Below are the code and all the weights of a small trained network. Each question names an input and a target symbol and asks about switching units off, where a switched-off unit gives its printed mean instead of its output.

import numpy as np


def w(rows, s, z=0):
    codes = np.array(rows[::2]) - 128.0
    scale = np.full(codes.shape[1], s)
    scale[-1] = z or s
    return codes * scale


def softmax(a):
    e = np.exp(a - a.max(-1, keepdims=True))
    return e / e.sum(-1, keepdims=True)


def log_softmax(a):
    a = a - a.max(-1, keepdims=True)
    return a - np.log(np.exp(a).sum(-1, keepdims=True))


def net(x, mask):
    ids = ['ΞΦΩβεζμτ'.index(c) for c in x.split()]
    T = len(ids)
    res = E[ids] + P[:T]
    u = 0
    for l in range(2):
        r = res
        for j in range(3):
            rows = slice(4 * j, 4 * j + 4)
            q, k, v = (r @ M[l][rows].T for M in (Q, K, V))
            z = softmax(np.where(np.tri(T) > 0, q @ k.T / 4**0.5, -1e9)) @ v
            o = O[l][rows]
            res = res + np.where(mask[u + j], z, o[:, -1]) @ o[:, :-1]
        u += 3
    return log_softmax(res[-1] @ U[:, :-1].T + U[:, -1])


Q, K, V, O = {}, {}, {}, {}
E = w([
[141,169,198,252,114,80,99,65],'Ξ',
[141,149,39,76,172,99,123,71],'Φ',
[82,153,147,163,106,113,52,80],'Ω',
[173,129,103,109,56,185,165,106],'β',
[132,186,161,134,193,199,175,142],'ε',
[216,131,68,218,156,211,95,106],'ζ',
[234,182,137,100,110,97,114,177],'μ',
[110,231,71,171,177,149,33,212],'τ',
],0.011)
P = w([
[119,33,169,150,152,94,154,184],'0',
[107,106,134,131,127,87,157,168],'1',
[120,143,137,117,126,120,135,136],'2',
[142,165,139,107,119,148,115,104],'3',
[145,194,132,97,107,163,113,79],'4',
[136,225,110,84,98,167,112,57],'5',
[117,253,85,68,87,173,118,38],'6',
],0.0064)
Q[0] = w([
[126,226,51,130,87,134,153,123],'0.h0',
[121,194,192,161,124,122,123,115],'0.h0',
[115,69,125,138,153,113,124,147],'0.h0',
[129,7,59,12,215,211,105,189],'0.h0',
[158,159,54,165,140,96,170,88],'0.h1',
[64,166,143,157,137,110,95,96],'0.h1',
[114,82,135,181,133,126,112,146],'0.h1',
[111,105,118,100,177,105,109,113],'0.h1',
[54,79,200,183,29,112,147,86],'0.h2',
[40,15,136,107,164,48,147,181],'0.h2',
[189,255,167,87,155,137,216,119],'0.h2',
[210,247,151,167,182,177,88,240],'0.h2',
],0.017)
K[0] = w([
[171,159,55,111,147,171,151,147],'0.h0',
[136,182,157,106,120,139,114,144],'0.h0',
[105,90,131,153,123,110,122,133],'0.h0',
[149,55,82,164,213,70,95,68],'0.h0',
[127,164,89,135,118,108,156,76],'0.h1',
[122,130,103,148,153,113,172,173],'0.h1',
[92,84,140,133,115,120,162,158],'0.h1',
[139,112,151,154,141,86,124,129],'0.h1',
[141,96,140,124,22,162,124,176],'0.h2',
[115,28,100,165,165,100,115,160],'0.h2',
[169,140,60,137,108,127,121,71],'0.h2',
[160,249,111,203,169,113,110,111],'0.h2',
],0.021)
V[0] = w([
[121,137,191,154,79,62,21,89],'0.h0',
[146,213,144,233,156,33,192,58],'0.h0',
[126,49,110,133,200,86,162,190],'0.h0',
[117,158,165,107,160,153,94,108],'0.h0',
[194,187,138,112,146,155,121,155],'0.h1',
[152,112,120,79,152,155,119,145],'0.h1',
[154,254,82,194,123,53,239,165],'0.h1',
[99,114,43,170,104,79,200,155],'0.h1',
[154,181,77,105,149,122,234,174],'0.h2',
[65,129,157,115,100,127,68,176],'0.h2',
[200,168,86,86,154,132,216,147],'0.h2',
[84,68,173,163,93,116,15,107],'0.h2',
],0.0061)
O[0] = w([
[101,153,147,202,106,108,253,138,69],'0.h0',
[222,112,112,185,139,107,203,87,159],'0.h0',
[131,39,135,140,109,126,132,74,6],'0.h0',
[120,167,80,114,112,100,136,157,154],'0.h0',
[144,191,104,141,130,108,142,133,235],'0.h1',
[104,152,119,124,122,116,160,147,141],'0.h1',
[226,130,160,184,170,176,117,35,229],'0.h1',
[185,66,147,141,144,181,159,93,111],'0.h1',
[187,98,202,150,132,176,100,107,178],'0.h2',
[141,132,125,174,83,86,204,117,57],'0.h2',
[175,103,203,128,140,193,70,124,216],'0.h2',
[72,154,48,117,115,42,181,144,42],'0.h2',
],0.0056,0.0023)
Q[1] = w([
[90,125,86,134,99,120,75,165],'1.h0',
[186,143,91,156,138,141,125,116],'1.h0',
[141,132,112,156,128,82,167,73],'1.h0',
[77,74,122,149,162,118,137,168],'1.h0',
[47,164,169,196,126,78,56,102],'1.h1',
[142,108,136,96,68,164,116,182],'1.h1',
[89,112,176,107,68,60,155,103],'1.h1',
[3,48,154,128,128,117,206,131],'1.h1',
[153,137,132,125,91,32,93,145],'1.h2',
[21,130,117,188,152,78,155,133],'1.h2',
[178,218,141,196,160,135,85,117],'1.h2',
[103,157,146,67,172,138,196,188],'1.h2',
],0.027)
K[1] = w([
[108,62,126,85,114,132,115,183],'1.h0',
[136,195,125,74,153,156,108,124],'1.h0',
[114,194,147,129,124,75,80,120],'1.h0',
[131,93,147,148,179,103,125,193],'1.h0',
[166,205,175,155,103,63,38,194],'1.h1',
[93,106,145,180,114,208,138,103],'1.h1',
[175,115,137,168,188,126,158,201],'1.h1',
[111,15,151,141,147,88,134,196],'1.h1',
[61,129,141,173,195,186,156,126],'1.h2',
[120,110,183,168,153,70,110,247],'1.h2',
[121,251,155,159,120,126,102,126],'1.h2',
[164,78,57,203,92,121,80,120],'1.h2',
],0.023)
V[1] = w([
[185,116,105,155,186,156,123,189],'1.h0',
[162,154,98,110,126,85,121,178],'1.h0',
[108,133,153,80,134,126,74,139],'1.h0',
[147,103,130,170,99,138,41,97],'1.h0',
[113,149,70,156,237,109,77,150],'1.h1',
[186,101,62,49,76,119,148,184],'1.h1',
[170,137,117,150,126,231,209,130],'1.h1',
[116,168,140,183,109,182,107,250],'1.h1',
[117,125,249,100,90,56,136,133],'1.h2',
[189,98,144,52,201,143,214,111],'1.h2',
[183,75,69,170,17,145,120,110],'1.h2',
[239,162,119,103,95,50,91,207],'1.h2',
],0.015)
O[1] = w([
[130,97,139,67,81,113,140,82,205],'1.h0',
[127,105,101,108,133,137,191,145,110],'1.h0',
[149,172,127,117,130,185,127,129,140],'1.h0',
[103,159,182,86,153,151,115,104,253],'1.h0',
[106,172,91,70,144,59,199,144,193],'1.h1',
[101,178,109,213,165,145,101,151,68],'1.h1',
[139,67,88,172,148,146,134,215,247],'1.h1',
[82,86,177,67,217,138,125,192,185],'1.h1',
[140,140,57,116,133,244,159,149,3],'1.h2',
[111,187,103,142,247,114,180,94,89],'1.h2',
[41,172,185,76,80,123,123,153,148],'1.h2',
[62,96,166,174,86,184,228,69,204],'1.h2',
],0.011,0.006)
U = w([
[109,165,2,91,89,146,140,185,243],'Ξ',
[145,174,95,135,138,113,139,69,173],'Φ',
[169,113,107,63,83,165,106,90,36],'Ω',
[111,140,121,174,137,163,69,151,255],'β',
[195,88,83,107,175,131,127,145,99],'ε',
[98,134,144,91,133,84,147,152,72],'ζ',
[118,117,110,116,121,173,182,89,23],'μ',
[190,45,120,187,97,97,139,104,68],'τ',
],0.0052,0.0035)

Each question gives the input, a string of symbols that net reads in full, and the target symbol t.
The units are the heads (4 rows each of Q, K, V and O). Each row of codes is followed by its name. A weight is (code - 128) times the scale printed after its matrix; where a second scale follows, it is the last column's (O and U).
mask holds one flag per head, layer by layer. A switched-off head (its flag False) gives its mean, the last column of its rows in O, instead of its output. The means were averaged over made-up inputs and are rounded, as every weight is.
A unit's drop is (log p(t) with every unit on - log p(t) with that unit switched off) / (log p(t) with every unit on - log p(t) with every unit switched off).
The circuit of an input: a set's keep is (log p(t) with only the set's units on - log p(t) with every unit switched off) / (log p(t) with every unit on - log p(t) with every unit switched off). Starting from all 6 units, units are removed one at a time, each time the one whose removal leaves the highest keep (on an exact tie, the one counted first), for as long as the keep stays at least 0.8.
circuit, biggest first: the units of the circuit, biggest drop first
most important unit: the unit with the biggest drop
which heads matter: for each layer, one digit per head in row order, 1 if its drop is at least 0.15 and else 0, layers parted by /
input Φ ζ ε Φ ζ Ξ, target Φ: circuit, biggest first : 0.h2; 1.h1; 1.h2; 0.h0
input β μ Φ, target Φ: circuit, biggest first : 1.h1; 1.h2
input β β ζ ε, target ζ: circuit, biggest first : 1.h2
input β μ ζ ε ε ε, target ε: which heads matter : 000 / 011
input β β τ ε Ξ μ, target Ξ: circuit, biggest first : 0.h2; 1.h0; 1.h2
input Ω Φ Φ ζ Ξ Φ Ω, target Ξ: which heads matter : 101 / 101
input τ μ μ Ξ Φ ε ε, target ε: which heads matter : 111 / 011
input ζ μ τ β Ω ζ, target Ω: circuit, biggest first : 1.h1; 1.h2
input Φ Ω μ ε, target μ: which heads matter : 000 / 001
input ζ τ Φ ζ Ω, target ζ: circuit, biggest first : 1.h1; 0.h2
input Ω Φ β ε Ξ ζ, target Ξ: circuit, biggest first : 0.h2; 1.h1; 1.h2
input Ω Ω τ Ξ ζ ε, target ζ: which heads matter : 100 / 011
input μ Φ μ μ ζ ζ Ω, target β: which heads matter : 000 / 110
input Ξ ζ Ξ, target τ: most important unit : 0.h0
input β Ω μ Ξ μ, target Ξ: circuit, biggest first : 0.h2; 1.h2; 1.h0
input β μ Ξ Φ ζ Ξ, target β: circuit, biggest first : 0.h2; 1.h1; 0.h0; 1.h0
input Φ ε μ Φ β τ μ, target τ: which heads matter : 000 / 001
input Φ Ω Ξ Ξ β μ μ, target μ: which heads matter : 010 / 001
input β β ε, target β: which heads matter : 000 / 010
input Φ Ω Ω ζ τ Ξ, target ζ: which heads matter : 000 / 010
input μ Ω Ω μ, target Ω: most important unit : 1.h1
input Ω ε ζ β Ω Ξ Ξ, target Ω: which heads matter : 000 / 011
input β τ ζ, target τ: which heads matter : 001 / 001
input Φ β Φ τ ζ, target τ: circuit, biggest first : 1.h2; 0.h2
input Ω ζ β ε τ ε ζ, target ε: which heads matter : 000 / 011
input ε τ Φ ε β ζ ζ, target ζ: which heads matter : 000 / 011
input Ξ τ Ξ ζ ζ Ξ Ω, target ζ: circuit, biggest first : 0.h2; 1.h1
